Below is a small trained network, with its code and all its weights. Each question gives an input and a class and asks what happens when units are switched off, that is, made to give their printed mean instead of their output.

import numpy as np


def w(rows, s, z=0):
    codes = np.array(rows[::2]) - 128.0
    scale = np.full(codes.shape[1], s)
    scale[-1] = z or s
    return codes * scale


def norm(h):
    return h / np.sqrt((h * h).mean(-1, keepdims=True) + 1e-5)


def f(y):
    return np.maximum(y, 0)


def log_softmax(a):
    a = a - a.max(-1, keepdims=True)
    return a - np.log(np.exp(a).sum(-1, keepdims=True))


def net(x, mask):
    res = np.array(x, float).reshape(1, 5) / 4 @ E
    u = 0
    for l in range(3):
        y = f(norm(res) @ A[l][:, :-1].T + A[l][:, -1])
        res = res + np.where(mask[u : u + 8], y, B[l][:, -1]) @ B[l][:, :-1]
        u += 8
    return log_softmax(norm(res)[-1] @ U[:, :-1].T + U[:, -1])


A, B = {}, {}
E = w([
[45,95,206,41,239],'x0',
[4,172,174,189,16],'x1',
[105,22,189,157,145],'x2',
[127,127,124,128,128],'x3',
[128,130,132,132,127],'x4',
],0.0028)
A[0] = w([
[126,220,98,88,137,239],'L0N1',
[17,148,175,34,166,23],'L0N2',
[3,122,111,66,87,38],'L0N3',
[186,122,117,113,180,103],'L0N4',
[141,142,126,16,164,55],'L0N5',
[211,93,111,129,164,252],'L0N6',
[93,134,137,65,255,32],'L0N7',
[151,43,189,172,115,189],'L0N8',
],0.0054,0.0021)
B[0] = w([
[126,174,203,57,113,221],'L0N1',
[227,149,240,175,122,198],'L0N2',
[137,211,201,191,122,182],'L0N3',
[135,148,88,64,3,193],'L0N4',
[73,128,97,105,172,178],'L0N5',
[215,140,132,213,181,252],'L0N6',
[45,130,37,68,147,196],'L0N7',
[115,15,64,173,106,217],'L0N8',
],0.0051,0.004)
A[1] = w([
[73,126,94,99,10,54],'L1N1',
[44,52,163,206,87,148],'L1N2',
[194,159,62,156,156,95],'L1N3',
[97,62,104,115,110,4],'L1N4',
[186,1,175,113,175,8],'L1N5',
[113,162,218,131,93,77],'L1N6',
[108,226,163,78,57,137],'L1N7',
[174,151,150,179,16,109],'L1N8',
],0.0045,0.0017)
B[1] = w([
[89,160,87,196,92,172],'L1N1',
[142,113,53,26,54,244],'L1N2',
[160,138,200,136,100,211],'L1N3',
[123,141,116,105,149,140],'L1N4',
[137,127,168,165,160,183],'L1N5',
[151,169,105,163,96,195],'L1N6',
[147,125,63,254,141,226],'L1N7',
[61,136,98,75,169,254],'L1N8',
],0.0065,0.0032)
A[2] = w([
[151,219,113,86,144,169],'L2N1',
[162,176,125,104,47,255],'L2N2',
[254,122,111,158,113,46],'L2N3',
[127,121,92,53,174,129],'L2N4',
[91,130,88,88,211,167],'L2N5',
[183,114,138,134,157,52],'L2N6',
[198,13,98,122,208,87],'L2N7',
[17,96,215,152,46,98],'L2N8',
],0.0062,0.0025)
B[2] = w([
[150,169,147,1,89,210],'L2N1',
[87,69,145,116,196,253],'L2N2',
[198,97,84,113,150,212],'L2N3',
[33,94,134,125,116,163],'L2N4',
[57,106,113,127,121,165],'L2N5',
[56,99,79,150,66,153],'L2N6',
[86,203,183,219,158,208],'L2N7',
[236,58,179,53,120,197],'L2N8',
],0.0056,0.0051)
U = w([
[246,188,70,68,173,14],'0',
[51,180,112,17,177,111],'1',
[208,79,77,242,167,18],'2',
[45,94,158,191,223,195],'3',
[94,218,49,178,60,254],'4',
[129,239,230,139,116,153],'5',
[74,48,56,124,32,92],'6',
[146,58,216,94,90,194],'7',
],0.014,0.0014)

Each question gives the input, the list of numbers given to net, and the class t.
The units are the neurons (one row each of A and B). Each row of codes is followed by its name. A weight is (code - 128) times the scale printed after its matrix; where a second scale follows, it is the last column's (A, B and U).
mask holds one flag per neuron, layer by layer. A switched-off neuron (its flag False) gives its mean, the last column of its row in B, instead of its output. The means were averaged over made-up inputs and are rounded, as every weight is.
A unit's drop is (log p(t) with every unit on - log p(t) with that unit switched off) / (log p(t) with every unit on - log p(t) with every unit switched off).
The circuit of an input: a set's keep is (log p(t) with only the set's units on - log p(t) with every unit switched off) / (log p(t) with every unit on - log p(t) with every unit switched off). Starting from the 12 units with the biggest drops (on a tie, the unit counted first), units are removed one at a time, each time the one whose removal leaves the highest keep (on an exact tie, the one counted first), for as long as the keep stays at least 0.8.
units of the circuit, in order: the units of the circuit, biggest drop first
most important unit: the unit with the biggest drop
k most important neurons: the k neurons with the biggest drops, biggest first
top k neurons in layer l: the k neurons of layer l with the biggest drops, biggest first
drop when u is switched off: that unit's drop, to one decimal
input [7,3,-2,1,-5], class 5: units of the circuit, in order : [L0N2]
input [2,8,-6,-4,1], class 5: units of the circuit, in order : [L0N3, L2N8]
input [2,-8,0,-7,-3], class 1: units of the circuit, in order : [L0N7, L2N4]
input [1,6,-8,-8,2], class 5: top 3 neurons in layer 0 : [L0N1, L0N3, L0N8]
input [-2,-5,1,-1,1], class 2: units of the circuit, in order : [L1N2, L2N6]
input [8,8,-1,-3,2], class 5: top 2 neurons in layer 0 : [L0N3, L0N2]
input [1,-4,-5,1,7], class 1: units of the circuit, in order : [L0N5, L2N4]
input [-6,0,-2,-7,4], class 0: 2 most important neurons : [L0N4, L1N8]
input [2,-6,7,-6,-4], class 3: top 2 neurons in layer 0 : [L0N7, L0N2]
input [1,-5,7,7,4], class 3: top 3 neurons in layer 0 : [L0N7, L0N2, L0N3]
input [1,-6,-5,7,3], class 1: top 4 neurons in layer 0 : [L0N5, L0N7, L0N2, L0N3]
input [7,7,1,-8,-6], class 7: top 2 neurons in layer 0 : [L0N6, L0N1]
input [1,-3,-7,-4,-4], class 1: top 2 neurons in layer 0 : [L0N5, L0N2]
input [3,-7,4,7,-5], class 3: units of the circuit, in order : [L2N7]
input [-1,1,5,-5,5], class 6: top 2 neurons in layer 1 : [L1N2, L1N7]
input [1,-1,-2,-4,-5], class 1: top 2 neurons in layer 0 : [L0N7, L0N5]
input [-3,-8,1,5,-2], class 2: top 3 neurons in layer 0 : [L0N6, L0N1, L0N3]
input [0,1,2,5,-3], class 6: 3 most important neurons : [L1N2, L0N6, L0N8]
input [7,3,-6,-2,7], class 5: drop when L0N2 is switched off : 0.5
input [4,8,7,5,7], class 7: most important unit : L2N8
input [1,-1,0,5,-2], class 1: drop when L0N1 is switched off : 0.0
input [4,-8,8,5,-5], class 3: drop when L0N7 is switched off : 0.1
